Below are the code and all the weights of a small trained network. Each question names an input and a class and asks about switching units off, where a switched-off unit gives its printed mean instead of its output.

import numpy as np


def w(rows, s, z=0):
    codes = np.array(rows[::2]) - 128.0
    scale = np.full(codes.shape[1], s)
    scale[-1] = z or s
    return codes * scale


def f(y):
    return np.maximum(y, 0)


def log_softmax(a):
    a = a - a.max(-1, keepdims=True)
    return a - np.log(np.exp(a).sum(-1, keepdims=True))


def net(x, mask):
    res = np.array(x, float).reshape(1, 2) / 4 @ E
    y = f(res @ A[0][:, :-1].T + A[0][:, -1])
    res = res + np.where(mask, y, B[0][:, -1]) @ B[0][:, :-1]
    return log_softmax(res[-1] @ U[:, :-1].T + U[:, -1])


A, B = {}, {}
E = w([
[10,238,42,177,118],'x0',
[187,102,2,238,4],'x1',
],0.0083)
A[0] = w([
[181,134,170,121,109,207],'N0',
[195,11,141,81,105,91],'N1',
[209,112,49,209,15,83],'N2',
[64,176,101,153,113,129],'N3',
[44,161,71,155,194,115],'N4',
[84,193,192,85,137,131],'N5',
[107,153,153,166,145,244],'N6',
[81,181,123,103,38,122],'N7',
[168,181,84,189,40,125],'N8',
[88,152,179,67,147,125],'N9',
[60,170,128,128,126,84],'N10',
[88,151,190,102,195,126],'N11',
[69,144,102,182,91,104],'N12',
[209,75,184,120,187,104],'N13',
[90,178,100,128,108,206],'N14',
[41,150,213,97,181,125],'N15',
[43,204,98,105,112,143],'N16',
[72,218,125,148,130,90],'N17',
[129,201,34,143,145,89],'N18',
[187,96,68,170,2,135],'N19',
[143,125,118,101,122,247],'N20',
[103,149,88,83,120,97],'N21',
[53,183,135,192,182,94],'N22',
],0.011,0.012)
B[0] = w([
[176,129,87,205,102,206],'N0',
[192,32,228,244,135,205],'N1',
[71,156,171,76,225,245],'N2',
[192,90,137,169,142,187],'N3',
[181,98,194,202,111,192],'N4',
[95,180,128,118,171,195],'N5',
[188,188,9,226,82,226],'N6',
[200,103,161,184,146,167],'N7',
[78,169,124,99,208,214],'N8',
[123,189,137,105,200,191],'N9',
[127,67,192,169,144,159],'N10',
[73,202,140,121,228,204],'N11',
[186,123,185,134,187,173],'N12',
[201,113,194,168,120,200],'N13',
[184,136,116,155,90,211],'N14',
[70,183,117,76,234,220],'N15',
[172,99,149,175,81,207],'N16',
[148,84,215,129,101,177],'N17',
[150,100,186,148,146,175],'N18',
[65,201,151,82,254,247],'N19',
[198,181,40,233,49,231],'N20',
[123,70,198,117,124,140],'N21',
[142,77,212,171,106,178],'N22',
],0.0086,0.014)
U = w([
[87,173,131,118,167,108],'0',
[171,72,176,152,116,97],'1',
[153,160,5,154,90,255],'2',
[83,125,128,98,107,96],'3',
[127,126,121,83,97,103],'4',
[109,101,121,103,103,98],'5',
[113,110,121,96,116,91],'6',
],0.022,0.0081)

Each question gives the input, the list of numbers given to net, and the class t.
The units are the neurons (one row each of A and B). Each row of codes is followed by its name. A weight is (code - 128) times the scale printed after its matrix; where a second scale follows, it is the last column's (A, B and U).
mask holds one flag per neuron, in row order. A switched-off neuron (its flag False) gives its mean, the last column of its row in B, instead of its output. The means were averaged over made-up inputs and are rounded, as every weight is.
A unit's drop is (log p(t) with every unit on - log p(t) with that unit switched off) / (log p(t) with every unit on - log p(t) with every unit switched off).
The circuit of an input: a set's keep is (log p(t) with only the set's units on - log p(t) with every unit switched off) / (log p(t) with every unit on - log p(t) with every unit switched off). Starting from the 12 units with the biggest drops (on a tie, the unit counted first), units are removed one at a time, each time the one whose removal leaves the highest keep (on an exact tie, the one counted first), for as long as the keep stays at least 0.8.
units of the circuit, in order: the units of the circuit, biggest drop first
top k neurons: the k neurons with the biggest drops, biggest first
drop when u is switched off: that unit's drop, to one decimal
input [-7,7], class 0: units of the circuit, in order : [N19]
input [5,6], class 0: top 3 neurons : [N19; N8; N2]
input [-2,4], class 0: top 3 neurons : [N19; N2; N6]
input [7,7], class 0: top 3 neurons : [N19; N8; N2]
input [3,2], class 2: top 2 neurons : [N1; N13]
input [8,8], class 0: top 2 neurons : [N19; N8]
input [-7,-7], class 0: top 3 neurons : [N15; N11; N9]
input [-2,3], class 2: top 2 neurons : [N15; N11]
input [4,3], class 1: drop when N12 is switched off : 0.1
input [6,3], class 1: drop when N0 is switched off : 0.0
input [7,6], class 1: drop when N18 is switched off : 0.1
